Each row of numbers belongs to one of the elements below and depends on some of the facts about them. Some rows are named. Which element is each other row?

Some facts about the elements:
vefal: δ vetres floda lagu; ω bodepa; σ 756; θ broflu
triskor: δ posal stobom vafur; ω dresas; σ 639
bredek: ω kiror; σ 756
mube: σ 642
klasak: δ plifipla bistuk; ω bragrogro; σ 756; θ rostor
kluflol: ω puzus; σ 639
duto: ω vugrovos; σ 725
giklek: ω sadra; σ 639
bimum: σ 725
seripluk: δ drire; ω tredamok; σ 267
dotram: σ 267
posal: ω pluror; σ 756
traplibok: δ veze tremas; σ 267
duplur: ω tremas; σ 639; θ traplibok
broflu: ω diri; σ 689
repim: ω kliner; σ 513
librer: δ tremas bana klugra tredamok; ω fadruplir; σ 267
flagir: ω posal; σ 267
trustal: ω traplibok; σ 267; θ drinol
gebu: σ 639; θ tudraka
guflik: ω stobom; σ 639
mobrofer: ω sebra; σ 267; θ bragrogro
zeski: ω navor; σ 725
kadrosus: ω flagir; σ 756; θ drobre
stemil: ω lagu; σ 267; θ kedrem
tabra: δ pesa bredur; ω logol; σ 513; θ mufluflus
flobrin: σ 513; θ skaplu
mufluflus: ω foplal; σ 639; θ plesum
grudrun: ω klivi; σ 513
vebikek: ω tudraka; σ 513; θ groza
skaplu: σ 267; θ tremas
stedron: σ 642
ritam: ω plisto; σ 639
bragrogro: σ 689
brubiflal: δ ramer vugrovos; σ 513; θ goplibrol
stifla: ω mifli; σ 267
veze: ω dotram; σ 725
lipus: ω lito; σ 639
klusan: δ drade; σ 639; θ stodi
fadruplir: ω neda; σ 267
bratre: δ zutrar tusta grigitrun; σ 267
grubek: σ 267
bustas: δ brarum stimogu drutrem; ω skaplus; σ 639
zoflafol: σ 267
plonoklos: δ bana; σ 513
neda: σ 267
tusta: σ 756
mozodu: ω kiplik; σ 725; θ reklam
ruflon: σ 267
logol: σ 639
daskoska: δ stobom fladogik vogru; ω drefak; σ 267; θ plifipla
kuza: δ fiplegak; ω mufluflus; σ 639
steka: ω zutrar; σ 639
lito: ω vubuklok; σ 267
drovek: ω stedron; σ 725
nuris: ω bimum; σ 267
rostor: ω brubiflal; σ 513
zeval: ω dubru; σ 725
skunu: σ 642
kedrem: δ stimogu; σ 513
tredamok: σ 725
sebra: ω sevo; σ 513
bistuk: σ 639
floda: ω plotru; σ 725
plipim: ω fope; σ 639; θ sokon
navor: σ 267
kiplik: ω ramer; σ 725
flufal: ω kadrosus; σ 756
lezom: δ zutrar kiplik vemar; ω zeval; σ 513; θ trustal
tremas: ω fladogik; σ 267
zaklaskek: ω laso; σ 267
ploton: δ nimo duplur klubromuk; σ 267; θ skogrin
klafek: σ 267; θ brarum
binim: ω skaplu; σ 689
bredur: ω reklam; σ 267
delo: ω ropi; σ 725; θ bredek
stobom: ω stifla; σ 513
grigrum: ω binim; σ 725; θ vimidru
brofla: ω zeski; σ 513
nudra: δ dofludram pudro; σ 689; θ mubas
fiplegak: ω skogrin; σ 267
kiror: σ 725
lagu: σ 639
tezam: ω klafek; σ 689
grubafu: δ kiplik; σ 267
fladogik: ω gretre; σ 756
drobre: ω mobrofer; σ 725
dofludram: ω dobes; σ 756
vemar: σ 639; θ kludriven
pulik: δ ritam marir; σ 642
razos: σ 639
skaplus: δ brorum klifu; ω roregrek; σ 267
druskos: σ 756; θ klifu
topa: δ stedron vafur; σ 689
dresas: σ 267
gruvum: ω gebu; σ 725
gidum: δ posal klodrur brorum; σ 756
foplal: ω gabrer; σ 639; θ kluflol
diri: σ 639
rokek: δ traplal; σ 513
trogim: ω druskos; σ 267
gabrer: ω klifol; σ 639; θ drutrem
pesa: ω gelu; σ 267; θ paklu
skiden: δ skaplu lagu; σ 642
marir: ω tuler; σ 513; θ roregrek
rital: ω stodi; σ 639
reklam: δ mubas; σ 725; θ ramer
stuver: ω grudrun; σ 642
plisto: σ 267; θ mifli
fimor: ω stibraplo; σ 756
tudraka: ω nele; σ 639
plifipla: ω floda; σ 639; θ graklim
ropi: ω razos; σ 267
diskin: δ stibraplo; ω bana; σ 725; θ zutrar
veklil: σ 267; θ vubuklok
klugra: ω debu; σ 267
vistuze: ω flalum; σ 267
grigitrun: ω drovek; σ 642
debu: ω brarum; σ 642
bribiflik: δ ritam grusin; ω bistuk; σ 267
mezan: δ paklu; ω drinol; σ 725
graklim: ω rozestu; σ 642
traplal: ω vonas; σ 267
revuk: δ druskos; ω topa; σ 689
bodepa: ω mezan; σ 267
grovil: δ mifli skogrin mube; σ 267
flotak: ω steka; σ 513
klifol: ω pesa; σ 756; θ veklil
fope: σ 725
drade: ω triskor; σ 267
stimogu: σ 267
fligruk: ω grusin; σ 513
pludrer: δ brofla; σ 725
vogru: σ 639
vafur: ω nudra; σ 639
plegre: δ brofla; ω brudi; σ 642
tokil: ω ruflon; σ 756
drinol: ω zoflafol; σ 725; θ sadra
rivizol: δ mafun; ω plonoklos; σ 689
linal: σ 642
plumok: σ 639
goplibrol: σ 689; θ klifol
ploson: ω traplal; σ 639
maplin: ω tokil; σ 725
troskol: ω drobre; σ 756
losur: ω klugra; σ 513
bufum: δ fiplegak ropi stima; σ 639; θ klusan
stibraplo: ω skunu; σ 639
skogrin: ω plipim; σ 267; θ delo
fodor: ω vafur; σ 725
groza: ω pludrer; σ 267
dobes: δ stegra fodor mozodu; ω fiplegak; σ 267
drire: ω nalim; σ 639
vonas: δ klodrur diri; σ 639
vugrovos: ω klubromuk; σ 689
vubuklok: ω brorum; σ 267
paklu: σ 639
brorum: σ 725
nalim: σ 513
drutrem: ω losur; σ 267; θ pesa
mafun: ω grubek; σ 267; θ pudro
viflal: ω bredur; σ 639; θ nalim
kludriven: δ tredamok; ω diskin; σ 639; θ duplur
plotru: δ tudraka repim navor; ω klifu; σ 639
sistu: δ mufluflus drinol zeval marir; ω plesum; σ 513
zaskapim: δ guflik; σ 689; θ mozodu
stodi: ω grigrum; σ 267; θ zeval
gretre: δ bodepa tremas; σ 725
klodrur: ω guflik; σ 725; θ foplal
bipi: ω nuris; σ 267; θ grovil
sadra: ω migas; σ 689; θ diskin
klivi: δ neda lipus nele; σ 689
grusin: ω stuver; σ 689
pluror: ω stimogu; σ 639
klifu: ω drire; σ 513; θ brubiflal
bana: ω sokon; σ 689
fazon: δ kegrik bana stuver foplal; ω daskoska; σ 639
roregrek: ω viflal; σ 725
puzus: ω kludriven; σ 267
plesum: ω vemar; σ 642
laso: δ stifla; ω librer; σ 689
zakis: ω trogim; σ 689
mubas: ω grigitrun; σ 725
ramer: σ 756
brudi: σ 639
klubromuk: ω rostor; σ 639
stima: ω kladiruk; σ 756
gufos: δ nele linal; σ 639
sevo: ω graklim; σ 756
gelu: ω fligruk; σ 267; θ ploton
zestur: δ grigrum groza plumok razos; ω mafun; σ 725
migas: σ 639; θ trogim
vimidru: ω fodor; σ 267; θ vebikek
rozestu: σ 267; θ bimum
flalum: δ stedron tezam kiror vafur groza; σ 267
kegrik: σ 689
stegra: ω kluflol; σ 756
skibe: ω mozodu; σ 513; θ migas
kliner: δ tokil; σ 267
brarum: ω zakis; σ 756; θ rozestu
nele: ω fimor; σ 267
kladiruk: ω vimidru; σ 267
sokon: ω repim; σ 513; θ dotram
mifli: σ 267; θ grubafu
tuler: δ gruvum drade; σ 267; θ gelu
nimo: σ 267
drefak: ω vebikek; σ 267
vetres: σ 267
zutrar: ω maplin; σ 513; θ kadrosus
pudro: σ 725; θ losur
dubru: ω revuk; σ 513; θ plipim

Known rows:
diskin: 84, -103, 501, 25, 65, 50, -62, -129, -349, -69, -184, -438, 27, -212, 707, 34, 301, -99, -245, -76, -133, 39, -339, -64, 185, -253, 186, -92, -23
fimor: -76, -108, -69, 7, -29, -12, -22, 37, -39, -121, -73, 41, 31, -70, -71, -141, 68, 153, 14, 39, -121, -59, -231, 5, 177, -95, 200, -173, 38
puzus: 96, -1, -65, -15, 74, -39, -6, 27, 121, 110, -4, 103, 3, 69, 87, -116, -63, -77, -146, 115, -73, 6, 91, 8, -41, 164, -95, 0, -147
zeval: 46, -137, 79, -149, 12, 56, -211, -232, -131, -203, 161, -86, 176, -36, 66, 41, -43, 106, 28, 140, -63, -173, -277, 148, 3, -288, 102, 19, 72
dubru: 116, 92, 237, -56, 283, 179, -40, -59, -115, -89, 26, -1, -106, 65, -53, 92, -10, 178, 216, 5, -6, 174, 13, -14, 49, -23, 204, 142, 115
rozestu: -97, 29, -124, -33, 195, -163, -71, 83, 141, -28, -60, -9, -13, 43, -10, 4, -66, -165, -35, 93, -39, 63, 116, 47, 21, 94, -188, -25, -284
grovil: -70, -8, -91, 47, -86, -49, 70, -14, 144, 51, 40, -107, 79, 102, 107, -28, -1, -121, -181, 26, 0, -168, 135, -27, -220, 25, -254, 68, -115
pluror: -19, 88, -54, -19, 107, 18, 56, -9, 30, 128, -45, 12, -34, 66, -65, 24, -5, 66, -27, 60, -10, 67, 115, -46, 26, 128, -82, 55, -19
mobrofer: 162, 33, 2, 24, 103, -58, -3, 139, 112, 66, -28, 167, -94, 33, 60, -98, -90, -138, -16, -8, -6, 123, 138, 9, -34, 206, -18, -9, -142
repim: 14, 50, 154, -109, 296, 174, -53, -156, -100, -70, 23, -111, -4, 111, -12, 65, 28, 254, 91, 120, -93, 52, -43, -18, 66, -81, 102, 149, 66
seripluk: 152, -1, 0, 91, -151, 57, 122, 47, 129, 127, 55, 53, -8, 93, 173, -129, -18, -99, -149, -76, 35, -107, 152, -62, -273, 132, -85, 76, -13
duplur: 128, 83, -26, -11, -48, 116, 117, -60, -4, 241, 30, 115, -19, 74, -28, -37, -26, 114, -82, 29, 16, 9, 113, -64, -55, 181, -33, 79, 115
bistuk: -161, 104, -83, -23, 205, -66, 16, 39, 46, 13, -91, -74, -41, 62, -120, 103, -7, -2, 30, 72, -17, 113, 128, -33, 80, 69, -152, 30, -128
navor: -74, 34, -110, -20, 157, -161, -58, 81, 121, -6, -47, -11, -10, 32, -6, 24, -67, -182, -25, 77, -12, 74, 127, 47, 11, 86, -196, -14, -253
nuris: 72, 18, -75, -25, 26, -77, -17, 28, 95, 102, 8, 81, 1, 22, 41, -34, -84, -126, -91, 56, -2, 21, 118, 32, -58, 143, -134, 6, -131
diri: -167, 108, -85, -35, 209, -56, 24, 40, 53, 16, -81, -77, -38, 61, -113, 95, -6, -3, 27, 67, -10, 118, 132, -32, 84, 64, -139, 31, -127
klusan: -52, 114, -14, 93, 41, 39, 185, 84, 61, 19, -58, -92, -28, 107, 9, 2, 32, 67, 1, -49, 13, -20, 143, -124, -178, 43, -110, 109, -23

Which element is each row?
No name comes twice in this set of rows, the named rows included.
-89, -153, 247, 65, 116, -37, -237, -82, 12, -436, 52, -263, -14, 27, 51, 13, 60, -51, 158, -57, -115, -65, -234, 124, -8, -331, 123, 80, -24 | gretre
-150, 4, -59, 81, 192, -110, 27, 145, 220, -134, -91, -145, -21, 126, 94, -75, 23, -165, -65, 26, -88, -14, 145, -39, -106, 26, -179, 13, -309 | kliner
118, -116, -32, 14, -205, 107, 40, -19, -72, 31, -3, 166, 47, -63, -2, -212, 52, 224, -62, 34, -88, -112, -248, -21, 81, -31, 266, -145, 206 | stegra
264, -138, 221, -68, -82, 124, -182, -195, -134, -118, 178, 60, 53, -54, 112, -49, -44, 95, 58, 11, -41, -89, -250, 132, -19, -169, 252, 42, 193 | veze
-91, 50, -124, -73, 85, 26, 63, -117, 47, 154, -14, -49, 66, 117, -47, -11, 15, 140, -163, 178, -84, -60, 72, -47, 13, 94, -163, 59, -28 | tudraka
285, -73, 509, -289, -57, 46, -59, -41, -256, 168, -137, -413, 154, -91, 500, 98, 330, -215, 68, 18, -104, 165, -449, 83, 405, -317, 61, -182, -6 | drinol
-105, 80, -135, -61, 9, 10, 60, -111, 17, 165, 6, -42, 69, 80, -86, 67, -13, 94, -107, 116, -11, -58, 96, -34, -12, 68, -193, 82, 12 | paklu
-161, -123, -30, 99, -166, 79, 65, 128, -4, -201, 2, -70, 2, -46, -14, -88, 136, 64, 0, -116, -1, -112, -144, -64, 25, -188, 206, -134, 100 | gidum
51, 58, 160, -111, 264, 193, -47, -172, -92, -42, 54, -72, -10, 122, -28, 59, 18, 265, 71, 126, -88, 36, -45, -17, 42, -67, 123, 163, 101 | vebikek
-216, -57, -70, 25, 110, 8, -26, 196, 226, -108, 52, -140, -60, 122, 71, 16, 37, -285, -141, -35, 51, 21, 251, -30, -50, 24, -119, 6, -211 | flalum
-32, -7, -162, -75, 19, -80, -34, -64, 111, 112, 30, -2, 104, 65, 39, -36, -65, -70, -191, 163, -48, -93, 83, 31, -48, 101, -235, 13, -156 | trogim
-36, 80, -57, -30, 170, 26, 66, 11, 57, 105, -66, 1, -33, 99, -37, -32, 4, 94, -51, 96, -75, 53, 102, -54, 45, 136, -82, 41, -64 | stibraplo
-204, 56, 57, -151, 303, 62, -111, -223, -100, -127, 37, -260, 84, 95, -99, 229, 32, 184, 86, 191, -63, -6, -49, 36, 98, -193, -72, 146, 3 | nalim
-58, -92, -83, 5, -66, -12, -8, 51, -48, -116, -52, 64, 32, -91, -94, -114, 44, 157, 43, 25, -81, -54, -224, 11, 142, -101, 183, -162, 64 | brarum

The same elements again, as new rows of numbers:
Some elements and their rows:
ropi: -176, 137, 96, 43, 356, -174, 72, -221, 65, -409, 116, 157, -99, -80
klubromuk: -117, 259, -52, 308, 276, -314, 38, -152, 35, -181, 17, -53, -203, -267
vugrovos: -259, -54, 157, -141, 333, -51, -13, -197, -96, -429, 176, 55, -107, -33
mafun: -264, 191, 29, 64, 486, -85, 105, -322, -43, -443, -142, 205, -92, -23
viflal: -90, 250, -148, 281, 373, -277, -83, -25, 135, -92, -137, -24, -35, -268
bratre: -195, 193, 12, 48, 466, -337, -100, -361, 89, -386, 90, 60, -30, 70
tremas: -5, 224, 154, -38, 243, -269, -75, 81, -69, -350, 307, 304, -4, 14
traplibok: -249, 195, 172, 132, 224, -436, -89, -467, 107, -484, 214, 0, -57, 80
sokon: -104, 148, -120, 233, 157, -549, 12, -105, -15, -366, -164, 58, 10, -399
grigrum: -192, 128, -176, 218, 563, -150, 224, -168, 86, -307, -58, -18, -190, -59
stuver: -121, 168, -124, 136, 272, -102, -207, -176, 98, -372, 94, 70, -329, -107
zaklaskek: -192, 190, 41, -2, 288, -235, 58, -230, 93, -416, 73, 115, -55, -36
plisto: -178, 194, 108, 72, 607, -210, -106, -346, 84, -465, -43, 94, 26, -46
bredek: -54, 254, 44, 210, 175, -342, -95, -412, -54, -189, 134, 251, -175, -273
drinol: -162, 278, 15, 184, 420, -273, 37, -50, -50, -308, 65, 87, -83, -45
kliner: -134, 197, 107, -13, 459, -445, 2, -354, 53, -492, 113, 71, -21, -86
gabrer: -80, 368, -391, 157, 391, -149, -197, -96, 208, -288, -57, 7, -325, -204

Name these rows:
No name comes twice in this set of rows, the named rows included.
-334, -30, 95, -100, 405, -398, -158, -367, -120, -429, 435, 9, -40, 54 | bragrogro
-264, 210, -21, 331, 220, -291, 6, -257, 97, -220, 54, -109, -226, -289 | duplur
-96, 302, -146, 363, 174, -180, -223, -121, 234, -259, 44, -11, -291, -173 | foplal
-95, 222, -50, 67, 416, -238, -123, -313, 64, -134, -234, 170, -61, -370 | vefal
-50, 355, -109, 80, 412, -334, -29, -151, 206, -205, -139, 95, -28, -327 | lezom
-123, 234, 93, 60, 584, -353, -169, -15, -28, -321, 235, 311, 127, -3 | skaplu
-202, 201, 98, 375, 204, -414, -207, -491, 42, -293, 157, 154, -119, -294 | ramer
-139, 349, 10, 246, 30, -520, -59, -157, -88, -361, 88, -116, -111, -431 | kluflol
25, 311, -140, 214, 636, -437, -178, -53, 125, -157, 31, 247, 79, -231 | flobrin
-229, 270, -155, 340, 441, -245, 51, -193, 123, -204, -135, 182, -72, -280 | marir
-228, 303, 44, 217, 394, -399, -81, -372, 105, -370, 39, -124, -94, 4 | reklam

